B =
[[ 13 -14  -5  -9  -8  14  13 -16  21  14]
 [ 14 -16 -15 -12 -11  10  11  -9   9  13]
 [ -8   7   7   7   6  -7  -7   9  -9  -9]
 [-18  21  30  23  19  -1  -9  -7  16  -8]
 [ 13 -14 -14 -11 -11  14  11 -11  12  15]]
B[0,0]	13
B[1,8]	9
B[:, 0]	[13, 14, -8, -18, 13]
B[1,3]	-12
B[2,6]	-7
B[:, 2]	[-5, -15, 7, 30, -14]
B[3,2]	30
B[4,8]	12
B[0,5]	14
B[0,7]	-16
B[2,8]	-9
B[4,9]	15
B[2]	[-8, 7, 7, 7, 6, -7, -7, 9, -9, -9]
B[4,1]	-14
B[1,0]	14
B[1,2]	-15
B[0,1]	-14
B[3,5]	-1
B[4]	[13, -14, -14, -11, -11, 14, 11, -11, 12, 15]
B[2,9]	-9

grid =
array([-17,  -3,  21, -18, -38,  35, -40,  16,  17,   7,   8, -28,  27,
        -6,  26, -22])
grid[0]: -17
grid[15]: -22
grid[11]: -28
grid[14]: 26
grid[1]: -3
grid[2]: 21
grid[4]: -38

W =
array([[  5, -24, -10,   3, -13,  -9],
       [ 12, -30, -26, -28, -14,  -6],
       [  7, -28,  -8,   3, -14, -10],
       [ -3, -15,  10,  19, -20, -10],
       [  0,   9,  -2, -14,   1,   7],
       [ -2, -18,   9,  21, -17, -11],
       [ 10, -17, -26, -29,  -5,  -1],
       [  0, -22,   6,  23, -17, -11],
       [  0,  10,  -3, -20,   0,   6],
       [ 10, -11, -22, -31,  -3,   1],
       [ -7,  -1,  21,  26, -13,  -5],
       [-10,  19,  22,  19,   1,   3],
       [  2,   6,  -7, -19,   1,   5],
       [  5, -24,  -6,   6, -15, -11]])
W[-14,0]	5
W[0,-2]	-13
W[7,-5]	-22
W[-12,-2]	-14
W[-1]	[5, -24, -6, 6, -15, -11]
W[-6,5]	6
W[:, 3]	[3, -28, 3, 19, -14, 21, -29, 23, -20, -31, 26, 19, -19, 6]
W[6,-4]	-26
W[:, -5]	[-24, -30, -28, -15, 9, -18, -17, -22, 10, -11, -1, 19, 6, -24]
W[-3,4]	1
W[-5,4]	-3
W[11,-1]	3
W[-5]	[10, -11, -22, -31, -3, 1]
W[:, -2]	[-13, -14, -14, -20, 1, -17, -5, -17, 0, -3, -13, 1, 1, -15]
W[10,-3]	26
W[-9,2]	9
W[-5,0]	10
W[13,4]	-15
W[-10,-5]	9
W[2]	[7, -28, -8, 3, -14, -10]
W[4,-3]	-14
W[3,-2]	-20
W[7,3]	23
W[2,3]	3
W[11]	[-10, 19, 22, 19, 1, 3]
W[-10]	[0, 9, -2, -14, 1, 7]
W[9,-3]	-31
W[-11,0]	-3
W[5,5]	-11
W[-1,-5]	-24
W[1,2]	-26
W[1,-1]	-6

X = [ 3  7 23  4 39]
X[0] => 3
X[3] => 4
X[1] => 7

arr =
array([[ -9,  -4,  -7,   2,  -3, -13],
       [ -6,  -8, -12,  17,   1,  -1],
       [  0,  27,  19, -22,  26, -15],
       [-22,   2, -12,   9, -31,  15],
       [  0,   2,  -2,   5,  23, -14],
       [-16,   5, -10,  14,  -6,   3],
       [ 14,  10,  14,  -6,  -9,  25]])
arr[0][0] -> -9
arr[6][4] -> -9
arr[6][3] -> -6
arr[5][4] -> -6
arr[5][0] -> -16
arr[6] -> [14, 10, 14, -6, -9, 25]
arr[4][4] -> 23
arr[3][3] -> 9
arr[2][2] -> 19
arr[1][2] -> -12
arr[5] -> [-16, 5, -10, 14, -6, 3]
arr[1][5] -> -1
arr[6][2] -> 14
arr[3] -> [-22, 2, -12, 9, -31, 15]
arr[0][2] -> -7
arr[:, 3] -> [2, 17, -22, 9, 5, 14, -6]
arr[3][4] -> -31
arr[:, 0] -> [-9, -6, 0, -22, 0, -16, 14]
arr[0] -> [-9, -4, -7, 2, -3, -13]
arr[3][5] -> 15
arr[2][4] -> 26
arr[5][1] -> 5
